What can hang from each mark:
C: F K M Q
E: L M V
Q: C K
M: C E F K Q
F: E M V
L: E Q S V
V: E F
S: E K L V Z
K: Z
Z: K L

Each row is shifted at random along 5 fixed directions that mean nothing.
Known rows, with every way that one mark hangs from another:
K(Z(L(Q(C(F)) S(E)))): [-158 -193  183  -49   37  408   32 -109  -24 -134   77  -57  -70 -149
   82  167  116  162 -487  249  132  250 -212  343 -272   73   45  193
  183 -320    2  365 -260   14  204  335 -236  147  -19   30  134   72
  212 -152]
S(L(E(M)) V Z): [-139   -3  105 -133 -139  190  167   81 -232  -53  361  -66 -172  371
    9  131 -238  338 -261  343   81  -71 -211 -149 -118   86  -96  -39
 -172  -35  170  231 -417  -22 -172   56  141  132  -74  244  122 -187
   56   -7]
V(F(E(L(Q S)) M(K))): [ 281 -197  215  -96  424   20  535 -488  297  161 -899 -422  -42   74
  347 -138  122   95   59   -2   35  267  264  373 -131 -458  136  425
  262 -427   64  -24   37 -364 -205 -141 -430  -12 -340 -400  -51  153
  -22   59]
L(E(M(F K)) Q S(Z) V): [ 305  -55  161 -490  182   -7  346 -423   21  187 -311 -590   -5  -42
  260  133   45   34 -102  335  436  155   82  128 -479 -211   75  346
  256 -350 -219  234 -127  120   35 -216 -370  223 -333 -191   99  665
  205   35]
Z(K L(V)): [ -75   27  -22   49   21  214  147 -106 -296  -61  307 -140 -297   72
 -165   28    2  279 -352  216  -81   31 -170   33  214  -25   94  -31
 -107  -56  197  217 -371 -142 -241  104   43   14   97  110    7  -25
  127  131]
L(Q(C(F))): [ -40  271   -6  -85  185  203  325  -61  -27   50   58 -208  -49  251
   78  -14 -242  315  -95  286  -43 -119  126   12   99   -9    5  203
  -48   54  -39   -5  164   -7 -321  -34   76  -96 -276  239   61  -55
 -128  254]
L(E(M(F)) Q(C K) S V): [ 100  228  -17 -133  433  488  380 -123   43   21  -16 -456  -83  213
  345  307 -162  419 -556  376  102   64   74  123  183   96  141  108
   63 -146   81   92   17 -115 -417  -83 -234 -119 -350  -43  294  214
   10  -26]
M(C E F(V) K): [  44  -10  120 -231   52 -122  120 -223  -96  -92   13 -414 -177  276
  111  -65 -384   63  -15  -97 -363  -86   58 -486  -45 -263  -78  226
 -323  126   85   99  443  -62 -372 -424    0   95 -366   70 -272  175
  -63  342]
C(F(V) K(Z) M): [ -29 -162   92   -7 -214  329  -65 -188 -365  -10   76  137 -152 -197
 -243   38  161   99 -280  233   92   46 -171  353 -372 -287 -143  445
   24 -247 -175  394 -511   11   46  424  271  293  227  203   10  114
  326  214]
M(K(Z(L)) Q): [ -72 -247  191  -56    8  182   45    0  125 -254  -91  -37  -67 -408
  331  -68   93  -10 -228 -113 -157  289 -246   74  -20   64  274 -147
  167 -403  151  272   80 -214  273  -67 -176    9  142 -178  -86 -161
   50 -316]
L(Q S(Z)): [ -11   64  -78  -71  164   87  166  -56  197  -64  -16 -161  171  200
  187 -110  -84   96  -23  164  286  -54  -36 -275  -55   23 -100   -9
   80    8 -185   52   -9   -9  -26 -134  -94  -24 -215  127  103  340
  -38  170]
S(V(F(E(M(C)))) Z(L)): [-250   71  134  -81 -230   95   84  124 -113 -252  521  -59 -222  534
 -118  104 -425  213 -270  240 -173 -182 -137 -483 -161  107 -211   -1
 -326   47  293  144 -190   41 -374 -106  133  119 -162  367 -132 -286
 -123  136]
V(E(L(S)) F(M(C K Q))): [  26 -145  208   38  155  172  410 -270  178 -158 -502 -342 -263  118
  364   69 -174  294 -301   -6 -206   94   98   95  -24 -136  161  242
   -8 -201  126   87  127 -481 -214 -137 -296   12 -258  -84  -70 -109
 -114   79]
S(E K L V(F) Z): [ -35   -6  355 -368 -142   55   65  154   32   59   -2   46  -68  517
   30   41    1   52  384    1   60    3 -136 -293 -356   17 -186  163
  -53  -78  162  342 -307   -1  121   11   56  143 -170  211  -53 -142
  -51 -121]
K(Z(L(Q(C) S))): [ -27   93 -140   31  170   81  221  -92  169   13  -54 -273   35  214
  164 -234 -147  283  -70  319  184   -3   27 -117 -125   13  -57   66
  -29  109 -144   88  -87   29  -78   -6  107  170 -379  199  164  551
 -175  343]
C(M(K(Z)) Q): [  -2  -35  124 -165  -50  152   19   68  127 -183   23  -55   98 -232
  219  -96   74  -95    6  136  -73  136  -54 -125 -187  -44   80 -118
  -49 -176  -71  197   54   74   51 -105   84    3   87  -23  -86 -121
  -37  -13]
S(K L V): [  57  -13  -32  -52 -104   98   -8 -100 -341  188 -130   34 -324  495
 -246 -122  -38  294  112  167  193  -71 -145  -31 -122 -268 -300  437
 -156  129    5  355 -562 -147   23  361  415  292 -113  436  165  393
  204  384]
E(L(S(Z) V(F)) M(K Q)): [ -11   26  106 -125   -9  136  472   34   78 -212  112 -312   39  182
  433    0 -321  270 -176  280  168  -59 -208 -307  -89  114   12  -43
   69 -283   93  217    4 -197 -113 -193 -138   57 -195  237 -107  -24
  -98   25]
E(L(S(Z(K)) V(F)) M): [  42  169  -34  -66  -26   30  525  -97   -3   48   64 -280  -29  451
   93  -65 -173  368  -14  503  327 -175  -40 -200 -138  -47 -136   75
  -62  -50    0  182 -325 -106 -273   -3  102  217 -302  285  -27  347
 -154  339]
M(C(K Q) F(E)): [  12 -310  273 -118  -53  340  -92 -339 -210 -149 -193  -51 -227 -347
  -48  220  304 -141 -314  -62 -177  303   29  236 -340 -202  134  381
    0 -345  -68  400  -66 -115   55   97 -308  -10  119 -319 -121   15
  297 -301]
K(Z(L(V(E)))): [-125   48  -61   99 -149  176   -2    7  -79 -226  347 -116  -45   64
  -39  -54  -89  104 -227  152   31  -12 -159 -158  -38  106   44  -64
 -197   68   -1  124 -363   16  -37   78   91  171 -114  157   73  119
  -13  237]
K(Z(L(E Q(C) V(F)))): [  44  209  130 -153  321  128  443 -224  186   84  -14 -475   46   13
  346  -45  -41  192  -21  249   51  150  144  139 -132   84  229   69
   79 -158  -45   18 -150    6 -148 -121 -158   49 -485 -152  108  222
 -275   65]
Z(K L(E(M) Q V)): [ -10   43 -119  -35  158  361  281 -230 -171 -127  177 -301  -93   28
  131   49   26  180 -431  447   72   84  -94  -38  160    1  152 -171
  -73 -210  186  257 -378 -191 -375   35   82  -51 -120 -113  113  156
  -36  101]
Q(K(Z(L))): [-107  314  -90  139  124  156  292  282  147 -119  239  -93 -117  328
  166  -73 -381  436 -251  191 -368  -74  -20 -249  476  148  136 -263
 -227  175  333 -129  131  -70 -450 -230  163 -112 -101  290   85 -405
 -281  254]
F(E(M V)): [  40 -211  161 -264   85    4  109   67  201  -12 -181 -107  272   -8
  210  -32   32 -266  244  -15  -91  153  127 -100 -144  -80  146  -80
   34 -201  101    9  297   27 -182 -265 -183  -67 -235 -399 -107 -183
 -216 -475]
Q(C(M) K(Z(L(S)))): [ -34  157   96  -95  277  244  369  235  377   98  -89 -155  -47  103
  310   40 -106  359 -189  250 -205  166  122  132   48  148  193 -145
   37  -62  150  -33  165   12 -189 -242  -87  -47 -143  -26  149 -240
 -272 -147]
Q(C(F(E(L) V) K M)): [ -56   25   36 -158 -119  298  242 -111 -300   -4  101 -121    0  306
  -92 -117 -151  171   35  313 -129 -103  -11 -139 -304 -228 -176  431
 -310  -88   41  317 -149   48 -459  -34  274  126 -164  233 -141   12
  -77  337]
C(M Q(K)): [  62  209  -64   97   65  397  198   38 -131   16 -128  -16 -232  192
  -33    2  -96  332 -283  294  -82 -107  126  100  248 -119  -12  233
 -179   31   16   74 -218 -206 -331  186  251 -114   15  268  161 -167
   23  313]
K(Z(L(V(F(E))))): [ -23  155  -24   63   93   23  267 -186  122  -98   82 -246   -8  374
   61 -222 -190  143    7   82  -50  -42  -15 -279   71 -198  -45   72
 -213   46   83  -90 -127 -108 -340  -88   78   78 -413  164  -44  158
 -231  447]
Q(C(M(K))): [ 101  140  158 -466  -32 -176   72  178  169  162  -23 -222  151   58
  166  -96  -76 -106  474  109  -77  -37  143 -262 -438   91  -14  -53
  -74   24  -55   52  336  425  -29 -457  139  104 -127  -24 -112  105
 -241   13]
K(Z(L(E S))): [ -11   31 -186  119  266   87  306 -288  234   -9 -241 -243  -36  222
  184 -139 -114  239 -273  213   76  134   23  -31  135 -241   65   10
 -112   45   14  -53 -127 -244 -206    9   -6   91 -397   15  157  391
 -181  395]
K(Z(L(E(M(C) V(F)) Q))): [ -84  -78  189 -129  -30   87  248  -40  -41 -140  238 -352  -22 -202
  237  253 -175  109 -355  385 -117  148   59  146 -291  242  233  -54
   70 -192  135  108 -126  119 -171  -88 -178  170 -195 -122   24 -182
 -170 -250]
F(V(E(L(S) M(C(Q(K)))))): [-140  -94 -109  187   35  506  153  163   26 -367   60  -43  -55   85
  272  104 -159  108 -460  293  -24   50  -99 -153  109  110  -12   20
 -211 -122  128  340 -146 -328 -261   82  -47  -80 -158   17   48 -148
  -63  -51]
V(F(E M)): [-146    5  108  118   37  118  -86  -72  141 -293  132  -52  -14  331
  -36   53  -99   81 -129 -152 -176 -120  -59 -312  102    8 -131 -136
 -139   -1  231 -113   66 -106 -374 -113  -16 -145   13   21 -120 -300
 -119  135]
C(F(V(E)) Q(K)): [ 181  155  -96 -247  -79   33   28 -136  124  134 -476 -170  104  252
  -67 -359   71 -253  578  182  393 -232  232 -235 -423 -328 -259  611
 -161   82 -348  282 -142   64  -15   71  321  197 -445  113  -38  715
 -207  701]
Q(C(F(M)) K(Z(L))): [ -84  141  252 -191   -3   49   39  127  242   45   53 -142  -79  140
   48  -69  -43  287  113  192  -38  -54   26  -44 -274  201  -44  -39
   40  -57   64  180   70  314  -65 -133  153  174  -17   86   90  -65
 -223  104]
Q(C(F(M) K)): [   9  -76  285 -186   41  186   -8 -176   46  133 -287   10  -83  -36
  -55  -32  244   91  161   50   80   67  109  226 -424  -99  -38  237
  142 -244 -166  305  -57   80   49  148  137  124   25 -164   40  121
   12  -70]
F(E(L V) M(K)): [ 117 -210  230 -163  179   10  306 -196  -14   22 -405 -307  -18  244
  145 -232 -100  151  163  -35 -228  115  107  -43   47 -337  130  242
 -101 -194  196   95   91 -172 -425 -223 -132   45 -253 -199  -55 -114
  -46  -27]
Q(C(F(V)) K): [ -41  -64  137  -94 -106  309 -305   -5 -281   68   46  138 -173 -103
 -247   86  203   52  -82   41  357  -42 -259  354 -364   55 -262  545
  160 -251 -152  504 -427  149  345  478  139  290  171  149  141  443
  417   66]
F(E(V) M(K(Z(L(Q))))): [  56 -175  261 -131  265  100  330 -198  -36  -43 -169 -457 -166  138
  126 -151 -189  322 -191  106 -388  187   81   84  132 -271  282  156
  -44 -179  247   37   37  -97 -545 -278 -192    2 -172 -119   14 -294
    6   10]
V(E(L(S) M(Q)) F): [ -89   15 -106  161 -144  224  382   69  148 -299  -68 -184   48  191
  312  136 -309  175 -319  263   -5 -130   31 -156  -15  178   71  -56
  -83  -41  196  -15   60 -372 -228  -49  -96  -38 -226  139 -155 -215
 -335   71]

Rows:
[ -97 -108  264 -137  -98  136  335   -8   46 -242   17 -295  213  -58
  524 -162 -267   97   95   63 -359   39    6 -404 -288  137  200  -16
 -150  -86   10  307  326 -128 -165 -274   37  166 -332  -34 -232  -10
 -431  -74]  M(C(K(Z)) E(L V(F)) Q)
[ -42 -207  183 -183 -218  158  263    9 -190 -273   39 -220    2  188
  305  116 -333  143 -196  182 -311  -70   36 -382  -49   43   83   73
 -238  -80  238  280  259 -201 -358 -161 -122   54 -358   92 -118 -281
 -246 -331]  S(E(L M(C F Q) V))
[ -52  -15 -131   48  -62  360    9 -241  -74 -306  108  -91   30  165
  -21 -139  161  -74 -155  238  327  -70 -217 -311 -127  -50 -194  -21
  -69 -248   87  348 -483 -200 -134  239  261   94 -153    9  -31  532
  -10  304]  Z(K L(Q V(F(E(M)))))
[   9 -101   88  -86  -38  249  195 -217 -155 -117  -76 -253 -241 -170
  175   42  -89  258 -486  215 -181  154 -147  162  -55 -110  212  101
  -80 -246  143  212 -202 -169  -84  -26   34  131   65   69   45  -17
   79  163]  C(M(K(Z(L(E))) Q))
[  83 -109   41 -205  141   37  459 -207  144  -83 -260 -535  282   98
  400 -105 -201   41   32  147  -21   43  259 -283 -134  -47  143  119
   43  -27    7   60  372 -173 -242 -329 -379   19 -515 -184 -190  202
 -291  -37]  M(E(L(Q S) V) F)
[-177 -144   80  169 -212  280  -22   79 -180 -322  192  134   69 -130
   -3   86   40   32 -203   -5  142    6 -198   77  -76  251  -14   69
  109 -233  115  243 -365 -198  193  392  -87  125   80   51  -67 -117
  112 -240]  E(L V(F))
[  10  124   56 -197  275   27  452 -144  228   96 -103 -578  121  187
  281  -48 -220  247    2  358   89   74  219   33 -261   71  177  175
   58   33  -39  -18  -14   85 -252 -178 -194  165 -583  -13   59  366
 -363  168]  K(Z(L(E(V(F)) Q(C) S)))
[ -41  -92   35 -132  -70   69   -7 -177 -157   -4   73 -175 -158 -166
 -110  132  194    3 -201  178   -3  139 -105  136 -181   63  147  -42
  -17 -152  183  256 -309   52    9   -4  -68  117  167 -193  -51  165
   57   16]  Z(K L(E))
[  29  110   17 -247 -111   43 -148   15   -9  -82  353 -364   91  -11
  133  254  -64 -121  -92  436  390  -88 -124 -301 -595  281 -219   20
  -40   -5 -163  324 -209  476   -7  -79   31  243  -73  126   80  567
  -45  287]  L(E(M(C(Q(K)))) S V(F))
[ -49  199  -76  157  125  365  500  -20   86 -290  174 -112  169  154
  526 -167 -235  258 -178  382  -68    1  -24 -360  112   47   31 -206
 -156 -132   -4  173  -77 -254 -399   -9  297    3 -442  136   86   25
 -350  152]  E(L(Q V(F)) M(C(K(Z))))
[ -38  -78  130   78   44  113  -34 -131  108 -130 -214    5    5  218
  -52 -119   48   77   99 -115  141 -111   79  -84  -37  -87 -131  118
   58  -62  -33   52 -180 -226  -90  243  103   75 -178  -20   18   94
  -89   41]  E(V(F(M)))
[-105 -131  146 -154   73  -32 -130  -72   62 -187  136 -208  105  366
   29 -129 -182   -9  150  -84 -224  -87    2 -584  -60  -84 -138  -71
 -285  150   44   57  258  142 -472 -349   39   10 -250  -28   -8   27
 -195   52]  F(E(V) M(C))
[ -12  222  123 -379  -17   91  116  208  293  -82  186 -372  223   58
  438   34 -113  -78  238  224  135 -102  -15 -453 -399  503   44 -273
   20 -154  125  225  140  266  -46 -388   66   42 -268  -96  -34  199
 -512  -84]  Z(L(E(M(Q(C K))) V(F)))
[  41 -170  153 -342 -109   14   70  167  129  -66  -13 -284   63  -54
  310   72 -177  -52  -86  197  -74  106 -100  -97 -394    9  162    7
   -1  -94   66  225  171  119   -8 -276 -129  179  -64    0 -140   16
  -92 -100]  L(S(V(E(M(K(Z) Q)))))
